Here is a tiny trained network, its code and every weight. The questions are about switching its units off for an input and a class, where a switched-off unit gives its printed mean instead of its output.

import numpy as np


def w(rows, s, z=0):
    codes = np.array(rows[::2]) - 128.0
    scale = np.full(codes.shape[1], s)
    scale[-1] = z or s
    return codes * scale


def f(y):
    return np.maximum(y, 0)


def log_softmax(a):
    a = a - a.max(-1, keepdims=True)
    return a - np.log(np.exp(a).sum(-1, keepdims=True))


def net(x, mask):
    res = np.array(x, float).reshape(1, 2) / 4 @ E
    y = f(res @ A[0][:, :-1].T + A[0][:, -1])
    res = res + np.where(mask, y, B[0][:, -1]) @ B[0][:, :-1]
    return log_softmax(res[-1] @ U[:, :-1].T + U[:, -1])


A, B = {}, {}
E = w([
[236,214,97,166,205,66,114],'x0',
[67,99,48,254,248,164,67],'x1',
],0.013)
A[0] = w([
[182,88,154,31,2,103,209,254],'n1',
[48,101,142,37,17,53,224,209],'n2',
[119,149,63,209,202,70,77,217],'n3',
[81,165,235,50,83,143,168,110],'n4',
[43,75,192,83,52,187,139,207],'n5',
[45,2,82,192,78,212,141,225],'n6',
[65,184,58,196,242,142,7,208],'n7',
[241,176,154,111,112,75,216,113],'n8',
],0.0078,0.0038)
B[0] = w([
[105,115,92,81,70,140,200,225],'n1',
[141,123,67,96,90,78,143,212],'n2',
[178,115,183,193,192,101,200,222],'n3',
[170,80,84,138,108,85,129,187],'n4',
[66,132,97,1,132,162,119,206],'n5',
[61,91,216,58,224,242,143,221],'n6',
[196,84,153,148,129,153,153,255],'n7',
[110,159,113,61,131,233,169,183],'n8',
],0.0095,0.021)
U = w([
[38,109,158,126,130,76,96,108],'0',
[59,160,133,52,163,218,135,193],'1',
[87,109,88,155,120,79,1,38],'2',
[48,126,136,164,92,67,18,11],'3',
[108,91,48,83,31,83,145,121],'4',
[75,138,124,165,100,61,12,4],'5',
[118,66,167,177,167,154,137,110],'6',
[235,147,94,205,173,28,142,215],'7',
],0.0089,0.0038)

Each question gives the input, the list of numbers given to net, and the class t.
The units are the neurons (one row each of A and B). Each row of codes is followed by its name. A weight is (code - 128) times the scale printed after its matrix; where a second scale follows, it is the last column's (A, B and U).
mask holds one flag per neuron, in row order. A switched-off neuron (its flag False) gives its mean, the last column of its row in B, instead of its output. The means were averaged over made-up inputs and are rounded, as every weight is.
A unit's drop is (log p(t) with every unit on - log p(t) with that unit switched off) / (log p(t) with every unit on - log p(t) with every unit switched off).
The circuit of an input: a set's keep is (log p(t) with only the set's units on - log p(t) with every unit switched off) / (log p(t) with every unit on - log p(t) with every unit switched off). Starting from all 8 units, units are removed one at a time, each time the one whose removal leaves the highest keep (on an exact tie, the one counted first), for as long as the keep stays at least 0.8.
units of the circuit, in order: the units of the circuit, biggest drop first
unit that matters most: the unit with the biggest drop
top k neurons: the k neurons with the biggest drops, biggest first
drop of u: that unit's drop, to one decimal
input [-3,5], class 6: unit that matters most -> n8
input [1,4], class 6: top 2 neurons -> (n2; n4)
input [2,5], class 7: units of the circuit, in order -> (n6; n5)
input [3,8], class 7: top 2 neurons -> (n3; n5)
input [6,-1], class 7: top 3 neurons -> (n6; n5; n1)
input [-4,8], class 6: top 2 neurons -> (n7; n3)
input [-2,4], class 6: top 3 neurons -> (n5; n8; n1)
input [6,-7], class 4: top 2 neurons -> (n6; n1)
input [3,6], class 7: drop of n3 -> 0.1
input [4,-5], class 4: drop of n7 -> 0.0
input [4,-1], class 7: drop of n1 -> 0.2
